Below are the code and all the weights of a small trained network. Each question names an input and a class and asks about switching units off, where a switched-off unit gives its printed mean instead of its output.

import numpy as np


def w(rows, s, z=0):
    codes = np.array(rows[::2]) - 128.0
    scale = np.full(codes.shape[1], s)
    scale[-1] = z or s
    return codes * scale


def f(y):
    return np.maximum(y, 0)


def log_softmax(a):
    a = a - a.max(-1, keepdims=True)
    return a - np.log(np.exp(a).sum(-1, keepdims=True))


def net(x, mask):
    res = np.array(x, float).reshape(1, 6) / 4 @ E
    y = f(res @ A[0][:, :-1].T + A[0][:, -1])
    res = res + np.where(mask, y, B[0][:, -1]) @ B[0][:, :-1]
    return log_softmax(res[-1] @ U[:, :-1].T + U[:, -1])


A, B = {}, {}
E = w([
[75,116,96,101,149,110,190],'x0',
[203,145,229,159,151,81,225],'x1',
[143,86,206,26,62,203,148],'x2',
[4,178,181,181,134,205,182],'x3',
[209,156,51,168,27,174,205],'x4',
[139,88,140,146,135,150,124],'x5',
],0.011)
A[0] = w([
[74,197,129,204,140,174,140,123],'n1',
[137,125,177,58,63,132,112,108],'n2',
[68,115,136,169,107,186,168,34],'n3',
[107,85,177,98,169,124,84,191],'n4',
[154,87,132,214,161,48,196,57],'n5',
[140,133,64,160,62,167,165,123],'n6',
[121,157,186,50,80,223,141,108],'n7',
[177,134,85,199,172,142,109,130],'n8',
[162,159,192,95,127,119,174,98],'n9',
[191,78,84,76,144,88,101,73],'n10',
[159,127,206,166,141,87,182,67],'n11',
[224,103,52,128,110,146,159,137],'n12',
[217,82,108,56,167,49,113,76],'n13',
[93,154,150,141,127,137,151,122],'n14',
[114,162,116,108,147,148,154,84],'n15',
[210,94,67,91,159,65,80,96],'n16',
[86,124,173,80,148,50,67,151],'n17',
[164,131,108,167,66,103,195,144],'n18',
[66,175,185,171,101,208,139,83],'n19',
[139,142,100,205,142,80,97,124],'n20',
[92,117,191,85,223,80,112,176],'n21',
[129,112,176,27,74,161,142,125],'n22',
[122,162,65,225,177,96,113,133],'n23',
[34,120,57,118,93,153,99,58],'n24',
[173,149,192,135,146,94,189,58],'n25',
[176,104,208,187,101,61,144,28],'n26',
[117,166,84,204,162,110,129,107],'n27',
[98,145,110,248,135,108,124,125],'n28',
[154,81,148,146,113,141,113,2],'n29',
[86,154,81,100,109,182,64,65],'n30',
[133,168,75,213,70,198,183,127],'n31',
[171,150,178,125,179,119,179,85],'n32',
[81,99,52,96,58,167,16,89],'n33',
[106,158,98,209,196,73,117,127],'n34',
[113,94,186,117,208,59,77,172],'n35',
[56,227,181,209,157,238,132,83],'n36',
[183,145,73,87,153,145,154,127],'n37',
[145,151,82,140,50,140,183,145],'n38',
[137,172,180,141,126,70,173,106],'n39',
[108,70,65,136,115,182,53,84],'n40',
[50,97,144,97,168,103,34,168],'n41',
[124,115,52,145,75,162,137,134],'n42',
],0.011,0.0027)
B[0] = w([
[124,129,136,94,100,30,180,211],'n1',
[67,38,102,109,138,151,118,212],'n2',
[105,129,139,135,131,92,165,185],'n3',
[156,131,137,141,63,119,74,211],'n4',
[161,138,79,119,142,160,127,216],'n5',
[105,179,166,170,60,189,56,208],'n6',
[58,29,101,35,127,132,88,242],'n7',
[88,90,149,88,103,154,129,184],'n8',
[209,134,72,113,194,163,141,197],'n9',
[124,132,178,112,154,41,210,212],'n10',
[207,176,85,134,206,138,134,213],'n11',
[128,146,183,152,66,99,120,233],'n12',
[129,131,141,137,117,10,194,240],'n13',
[156,137,153,161,128,73,150,167],'n14',
[123,161,116,125,115,127,148,146],'n15',
[84,122,147,115,111,46,191,229],'n16',
[101,161,195,175,75,141,74,220],'n17',
[120,152,180,195,115,167,38,211],'n18',
[108,108,146,139,124,27,232,217],'n19',
[116,75,105,42,155,158,129,193],'n20',
[105,160,204,167,63,242,81,241],'n21',
[2,43,31,63,109,141,73,239],'n22',
[83,37,93,64,98,178,76,221],'n23',
[178,126,139,168,250,168,156,211],'n24',
[151,185,94,119,190,183,120,211],'n25',
[171,109,114,150,175,157,150,210],'n26',
[97,90,89,95,119,142,123,198],'n27',
[84,46,81,84,133,101,100,207],'n28',
[96,140,133,105,130,132,126,155],'n29',
[195,169,86,139,234,144,110,203],'n30',
[101,144,146,187,76,126,80,227],'n31',
[213,187,66,123,183,162,126,197],'n32',
[206,182,93,140,216,133,166,250],'n33',
[35,98,76,60,99,154,110,223],'n34',
[96,146,151,181,57,141,113,241],'n35',
[100,141,183,146,124,43,219,249],'n36',
[93,153,179,142,80,114,171,177],'n37',
[98,157,142,126,59,179,90,213],'n38',
[149,141,110,135,175,185,125,193],'n39',
[147,185,79,133,213,120,158,211],'n40',
[164,147,181,178,104,170,58,243],'n41',
[139,171,190,166,129,198,109,194],'n42',
],0.0072,0.014)
U = w([
[131,169,192,184,62,171,72,248],'0',
[106,37,80,11,121,140,98,151],'1',
[134,138,173,126,120,8,192,101],'2',
[190,184,90,133,223,166,123,35],'3',
],0.015,0.0015)

Each question gives the input, the list of numbers given to net, and the class t.
The units are the neurons (one row each of A and B). Each row of codes is followed by its name. A weight is (code - 128) times the scale printed after its matrix; where a second scale follows, it is the last column's (A, B and U).
mask holds one flag per neuron, in row order. A switched-off neuron (its flag False) gives its mean, the last column of its row in B, instead of its output. The means were averaged over made-up inputs and are rounded, as every weight is.
A unit's drop is (log p(t) with every unit on - log p(t) with that unit switched off) / (log p(t) with every unit on - log p(t) with every unit switched off).
The circuit of an input: a set's keep is (log p(t) with only the set's units on - log p(t) with every unit switched off) / (log p(t) with every unit on - log p(t) with every unit switched off). Starting from the 12 units with the biggest drops (on a tie, the unit counted first), units are removed one at a time, each time the one whose removal leaves the highest keep (on an exact tie, the one counted first), for as long as the keep stays at least 0.8.
units of the circuit, in order: the units of the circuit, biggest drop first
k most important neurons: the k neurons with the biggest drops, biggest first
drop when u is switched off: that unit's drop, to one decimal
input [-5,5,6,3,2,2], class 1: units of the circuit, in order : (n7)
input [8,-2,-6,-2,-6,-3], class 0: 2 most important neurons : (n21; n41)
input [-4,-3,-5,7,-6,4], class 2: 2 most important neurons : (n36; n1)
input [6,-7,2,1,7,1], class 0: 4 most important neurons : (n6; n31; n38; n42)
input [5,5,-6,6,5,0], class 1: 3 most important neurons : (n23; n28; n34)
input [-7,-3,-4,8,-7,-4], class 2: 3 most important neurons : (n36; n19; n1)
input [1,0,7,7,3,7], class 1: 3 most important neurons : (n7; n22; n13)
input [1,3,-7,-5,7,8], class 0: 3 most important neurons : (n18; n12; n6)
input [0,0,8,-7,8,2], class 0: 3 most important neurons : (n12; n6; n18)
input [7,3,3,-7,-6,5], class 2: 2 most important neurons : (n13; n10)
input [2,2,-6,-4,5,6], class 1: 3 most important neurons : (n23; n20; n21)
input [-3,-7,3,6,4,-4], class 3: 2 most important neurons : (n30; n24)
input [0,5,2,-4,-4,-2], class 3: drop when n11 is switched off : 0.3
input [-1,-1,-5,2,4,7], class 1: units of the circuit, in order : (n28)
input [-4,-6,-8,-2,7,-2], class 1: drop when n21 is switched off : 0.4
input [2,-8,0,5,-8,6], class 0: drop when n4 is switched off : 0.2
